Below is a small trained network, with its code and all its weights. Each question gives an input and a target symbol and asks what happens when units are switched off, that is, made to give their printed mean instead of their output.

import numpy as np


def w(rows, s, z=0):
    codes = np.array(rows[::2]) - 128.0
    scale = np.full(codes.shape[1], s)
    scale[-1] = z or s
    return codes * scale


def norm(h):
    return h / np.sqrt((h * h).mean(-1, keepdims=True) + 1e-5)


def f(y):
    return y / 2 * (1 + np.tanh(0.7978845608 * (y + 0.044715 * y**3)))


def softmax(a):
    e = np.exp(a - a.max(-1, keepdims=True))
    return e / e.sum(-1, keepdims=True)


def log_softmax(a):
    a = a - a.max(-1, keepdims=True)
    return a - np.log(np.exp(a).sum(-1, keepdims=True))


def net(x, mask):
    ids = ['αβδεηθλμξπστψω'.index(c) for c in x.split()]
    T = len(ids)
    res = E[ids] + P[:T]
    u = 0
    for l in range(2):
        q, k, v = (norm(res) @ M[l].T for M in (Q, K, V))
        z = softmax(np.where(np.tri(T) > 0, q @ k.T / 2**0.5, -1e9)) @ v
        res = res + np.where(mask[u], z, O[l][:, -1]) @ O[l][:, :-1]
        u += 1
        y = f(norm(res) @ A[l][:, :-1].T + A[l][:, -1])
        res = res + np.where(mask[u : u + 4], y, B[l][:, -1]) @ B[l][:, :-1]
        u += 4
    return log_softmax(norm(res)[-1] @ U[:, :-1].T + U[:, -1])


Q, K, V, O, A, B = {}, {}, {}, {}, {}, {}
E = w([
[69,116,162],'α',
[67,204,219],'β',
[52,5,32],'δ',
[83,149,35],'ε',
[156,130,168],'η',
[66,118,193],'θ',
[44,68,74],'λ',
[89,193,118],'μ',
[83,186,131],'ξ',
[48,146,202],'π',
[64,202,213],'σ',
[125,135,183],'τ',
[125,146,158],'ψ',
[95,55,129],'ω',
],0.013)
P = w([
[180,45,187],'0',
[119,147,119],'1',
[45,97,156],'2',
[127,142,117],'3',
[42,96,152],'4',
[133,141,118],'5',
[23,75,115],'6',
[135,142,120],'7',
[29,96,147],'8',
[137,142,120],'9',
[5,194,158],'10',
[136,140,118],'11',
[25,96,147],'12',
[139,140,118],'13',
],0.014)
Q[0] = w([
[142,165,115],'0.h1',
[162,253,182],'0.h1',
],0.044)
K[0] = w([
[253,94,147],'0.h1',
[233,2,220],'0.h1',
],0.027)
V[0] = w([
[1,245,82],'0.h1',
[34,152,60],'0.h1',
],0.0033)
O[0] = w([
[3,98,78,250],'0.h1',
[37,135,123,230],'0.h1',
],0.0046,0.0023)
A[0] = w([
[82,126,135,252],'0.n1',
[204,145,40,240],'0.n2',
[185,251,108,77],'0.n3',
[134,203,78,91],'0.n4',
],0.028,0.0026)
B[0] = w([
[126,148,92,248],'0.n1',
[85,23,136,148],'0.n2',
[145,175,228,186],'0.n3',
[38,76,252,169],'0.n4',
],0.035,0.013)
Q[1] = w([
[99,149,182],'1.h1',
[2,106,153],'1.h1',
],0.051)
K[1] = w([
[136,100,193],'1.h1',
[219,1,164],'1.h1',
],0.053)
V[1] = w([
[4,141,163],'1.h1',
[89,238,194],'1.h1',
],0.026)
O[1] = w([
[17,125,112,95],'1.h1',
[78,254,103,9],'1.h1',
],0.018,0.012)
A[1] = w([
[138,156,253,127],'1.n1',
[120,142,229,3],'1.n2',
[111,174,146,145],'1.n3',
[52,49,197,55],'1.n4',
],0.03,0.013)
B[1] = w([
[163,121,43,243],'1.n1',
[253,37,78,180],'1.n2',
[145,180,199,170],'1.n3',
[26,194,183,250],'1.n4',
],0.048,0.012)
U = w([
[116,218,88,129],'α',
[222,147,94,153],'β',
[86,10,135,1],'δ',
[43,120,195,254],'ε',
[201,151,85,124],'η',
[148,221,158,131],'θ',
[91,162,1,71],'λ',
[160,27,206,68],'μ',
[211,118,238,143],'ξ',
[151,213,155,152],'π',
[201,129,114,142],'σ',
[224,243,127,41],'τ',
[201,87,135,163],'ψ',
[117,74,27,105],'ω',
],0.013,0.0027)

Each question gives the input, a string of symbols that net reads in full, and the target symbol t.
The units are the heads (2 rows each of Q, K, V and O) and the neurons (one row each of A and B). Each row of codes is followed by its name. A weight is (code - 128) times the scale printed after its matrix; where a second scale follows, it is the last column's (O, A, B and U).
mask holds one flag per unit, layer by layer, with each layer's heads first. A switched-off unit (its flag False) gives its mean, the last column of its rows in O or B, instead of its output. The means were averaged over made-up inputs and are rounded, as every weight is.
A unit's drop is (log p(t) with every unit on - log p(t) with that unit switched off) / (log p(t) with every unit on - log p(t) with every unit switched off).
The circuit of an input: a set's keep is (log p(t) with only the set's units on - log p(t) with every unit switched off) / (log p(t) with every unit on - log p(t) with every unit switched off). Starting from all 10 units, units are removed one at a time, each time the one whose removal leaves the highest keep (on an exact tie, the one counted first), for as long as the keep stays at least 0.8.
circuit, biggest first: the units of the circuit, biggest drop first
k most important neurons: the k neurons with the biggest drops, biggest first
top k neurons in layer l: the k neurons of layer l with the biggest drops, biggest first
input δ δ ε α λ σ ω ξ ε σ ε θ ξ, target δ: circuit, biggest first : (0.n4, 1.h1)
input μ β λ δ ε λ μ, target τ: top 3 neurons in layer 0 : (0.n2, 0.n4, 0.n1)
input λ σ λ λ ξ, target μ: circuit, biggest first : (0.n3, 1.h1, 0.n4, 1.n1)
input λ θ α ξ δ ω ε η ε ξ λ ε τ, target μ: circuit, biggest first : (0.n3, 0.n4, 1.h1, 1.n1)
input δ ξ λ ε δ ω ξ ε ε ξ ξ, target δ: 3 most important neurons : (0.n3, 0.n4, 0.n1)
input λ τ σ λ ξ α β, target μ: circuit, biggest first : (0.n3, 1.h1, 0.n4, 1.n1)
input ω τ π δ ε ε θ ξ, target ξ: circuit, biggest first : (0.n3, 0.h1)
input λ θ δ ψ ω λ δ ψ τ σ ε σ ψ, target μ: circuit, biggest first : (0.n3, 0.n4, 1.h1, 1.n1)
input λ ε π σ σ η τ σ μ, target μ: most important neuron : (0.n1)
input θ σ η τ α, target λ: 2 most important neurons : (0.n1, 0.n3)
input θ τ ξ ψ π ε ξ ξ π λ β λ τ, target λ: circuit, biggest first : (0.n3, 0.n4)
input θ ω η ε ω ε λ λ ξ ε ε ξ ε, target λ: top 2 neurons in layer 1 : (1.n4, 1.n2)
input α ε λ ξ δ ε η ξ λ α ξ ω δ ω, target ω: top 3 neurons in layer 0 : (0.n3, 0.n4, 0.n2)
input α ε ε ξ ψ σ λ, target ω: circuit, biggest first : (0.n4)
input α θ λ α λ λ ψ β β ψ ε θ ψ, target ω: 2 most important neurons : (0.n3, 0.n4)
input λ α ψ ε ξ ω β ω δ ξ ε θ α, target μ: top 3 neurons in layer 0 : (0.n3, 0.n1, 0.n4)
input μ σ ω σ λ ε μ μ ξ, target τ: 2 most important neurons : (0.n2, 0.n1)
input μ α ψ ξ ψ, target τ: 4 most important neurons : (0.n2, 0.n4, 0.n1, 0.n3)
input θ η ε τ ξ, target λ: top 3 neurons in layer 0 : (0.n1, 0.n3, 0.n4)
input τ λ τ ε ε τ, target τ: top 3 neurons in layer 0 : (0.n4, 0.n3, 0.n2)
input λ ξ α σ α π δ ε ξ ε θ, target μ: 4 most important neurons : (0.n3, 0.n1, 0.n4, 0.n2)
input μ η π τ τ ε μ θ π, target τ: 4 most important neurons : (0.n2, 0.n1, 0.n4, 0.n3)
